Below are the code and all the weights of a small trained network. Each question names an input and a class and asks about switching units off, where a switched-off unit gives its printed mean instead of its output.

import numpy as np


def w(rows, s, z=0):
    codes = np.array(rows[::2]) - 128.0
    scale = np.full(codes.shape[1], s)
    scale[-1] = z or s
    return codes * scale


def norm(h):
    return h / np.sqrt((h * h).mean(-1, keepdims=True) + 1e-5)


def f(y):
    return y / 2 * (1 + np.tanh(0.7978845608 * (y + 0.044715 * y**3)))


def log_softmax(a):
    a = a - a.max(-1, keepdims=True)
    return a - np.log(np.exp(a).sum(-1, keepdims=True))


def net(x, mask):
    res = np.array(x, float).reshape(1, 6) / 4 @ E
    u = 0
    for l in range(3):
        y = f(norm(res) @ A[l][:, :-1].T + A[l][:, -1])
        res = res + np.where(mask[u : u + 3], y, B[l][:, -1]) @ B[l][:, :-1]
        u += 3
    return log_softmax(norm(res)[-1] @ U[:, :-1].T + U[:, -1])


A, B = {}, {}
E = w([
[152,159,82,155,172,130,135,170],'x0',
[134,106,162,148,156,59,74,4],'x1',
[213,103,105,117,121,76,160,142],'x2',
[117,90,165,75,124,86,46,180],'x3',
[179,142,78,201,71,131,142,110],'x4',
[105,63,83,191,136,102,133,96],'x5',
],0.0038)
A[0] = w([
[170,237,194,76,104,153,99,208,16],'0.n1',
[110,66,129,215,114,98,86,16,40],'0.n2',
[21,94,105,90,140,147,46,252,4],'0.n3',
],0.0043,0.0032)
B[0] = w([
[172,173,128,71,85,151,37,115,201],'0.n1',
[106,162,125,157,68,98,2,94,251],'0.n2',
[41,79,216,234,181,103,67,216,241],'0.n3',
],0.0059,0.0014)
A[1] = w([
[54,155,171,105,222,156,132,13,23],'1.n1',
[38,108,185,128,177,146,109,204,65],'1.n2',
[242,70,100,132,171,1,121,125,2],'1.n3',
],0.005,0.0036)
B[1] = w([
[87,194,196,64,154,86,209,81,175],'1.n1',
[111,109,188,162,159,99,136,182,253],'1.n2',
[156,49,101,62,253,117,113,135,175],'1.n3',
],0.0067,0.0018)
A[2] = w([
[92,82,230,31,143,74,24,105,3],'2.n1',
[129,140,122,44,168,154,210,233,22],'2.n2',
[135,2,157,54,18,132,154,187,48],'2.n3',
],0.004,0.0025)
B[2] = w([
[140,170,17,254,92,213,183,168,251],'2.n1',
[107,108,138,247,52,115,43,43,174],'2.n2',
[83,84,209,66,80,141,168,64,151],'2.n3',
],0.0049,0.0018)
U = w([
[107,120,92,216,78,64,16,10,164],'0',
[211,227,144,38,67,187,57,182,72],'1',
[214,24,71,77,233,68,103,123,145],'2',
[171,155,12,221,103,196,245,162,127],'3',
[55,90,209,173,152,130,75,254,240],'4',
[62,214,198,71,183,100,206,40,83],'5',
[127,33,167,59,36,136,183,115,5],'6',
],0.0099,0.0031)

Each question gives the input, the list of numbers given to net, and the class t.
The units are the neurons (one row each of A and B). Each row of codes is followed by its name. A weight is (code - 128) times the scale printed after its matrix; where a second scale follows, it is the last column's (A, B and U).
mask holds one flag per neuron, layer by layer. A switched-off neuron (its flag False) gives its mean, the last column of its row in B, instead of its output. The means were averaged over made-up inputs and are rounded, as every weight is.
A unit's drop is (log p(t) with every unit on - log p(t) with that unit switched off) / (log p(t) with every unit on - log p(t) with every unit switched off).
The circuit of an input: a set's keep is (log p(t) with only the set's units on - log p(t) with every unit switched off) / (log p(t) with every unit on - log p(t) with every unit switched off). Starting from all 9 units, units are removed one at a time, each time the one whose removal leaves the highest keep (on an exact tie, the one counted first), for as long as the keep stays at least 0.8.
units of the circuit, in order: the units of the circuit, biggest drop first
most important unit: the unit with the biggest drop
k most important neurons: the k neurons with the biggest drops, biggest first
k most important neurons of layer l: the k neurons of layer l with the biggest drops, biggest first
input [-1,-6,7,4,1,4], class 2: 2 most important neurons => [1.n3; 2.n1]
input [0,0,-7,-2,8,-6], class 1: units of the circuit, in order => [2.n1; 2.n2]
input [4,3,-2,-8,-7,8], class 5: units of the circuit, in order => [1.n1]
input [3,7,-6,4,-1,-7], class 5: 3 most important neurons => [1.n1; 0.n2; 0.n3]
input [7,-5,-3,-1,0,0], class 4: 2 most important neurons => [0.n3; 2.n1]
input [7,6,1,6,2,4], class 2: 4 most important neurons => [1.n3; 0.n3; 2.n2; 0.n1]
input [8,6,-8,0,5,-7], class 5: units of the circuit, in order => [1.n1; 0.n2]
input [-4,8,-7,4,0,-6], class 5: 2 most important neurons => [1.n1; 2.n2]
input [0,4,1,4,-4,-7], class 1: units of the circuit, in order => [0.n1; 2.n1]
input [-4,-4,-3,2,8,-2], class 1: units of the circuit, in order => [2.n1; 0.n3]
input [8,4,1,4,0,6], class 2: 2 most important neurons => [1.n3; 0.n3]
input [3,0,6,5,3,-4], class 2: 2 most important neurons => [1.n3; 0.n2]
input [-7,-4,8,8,7,-3], class 6: 2 most important neurons => [2.n3; 0.n2]
input [4,2,-2,-4,-6,6], class 5: most important unit => 1.n1
input [7,-4,8,-3,-5,1], class 2: 2 most important neurons => [2.n1; 1.n3]
input [5,-6,1,-6,0,-8], class 1: 2 most important neurons => [0.n1; 2.n1]
input [7,8,5,7,5,7], class 2: 2 most important neurons of layer 0 => [0.n3; 0.n1]
input [7,7,5,-6,-1,4], class 2: 2 most important neurons => [1.n3; 2.n2]
input [2,6,5,2,0,4], class 2: 2 most important neurons of layer 0 => [0.n3; 0.n1]
input [5,8,-7,-5,7,-8], class 5: most important neuron of layer 0 => [0.n1]
input [3,5,1,-5,-2,1], class 5: 2 most important neurons of layer 0 => [0.n1; 0.n3]
input [-4,-6,8,1,6,-1], class 6: 2 most important neurons of layer 2 => [2.n3; 2.n1]
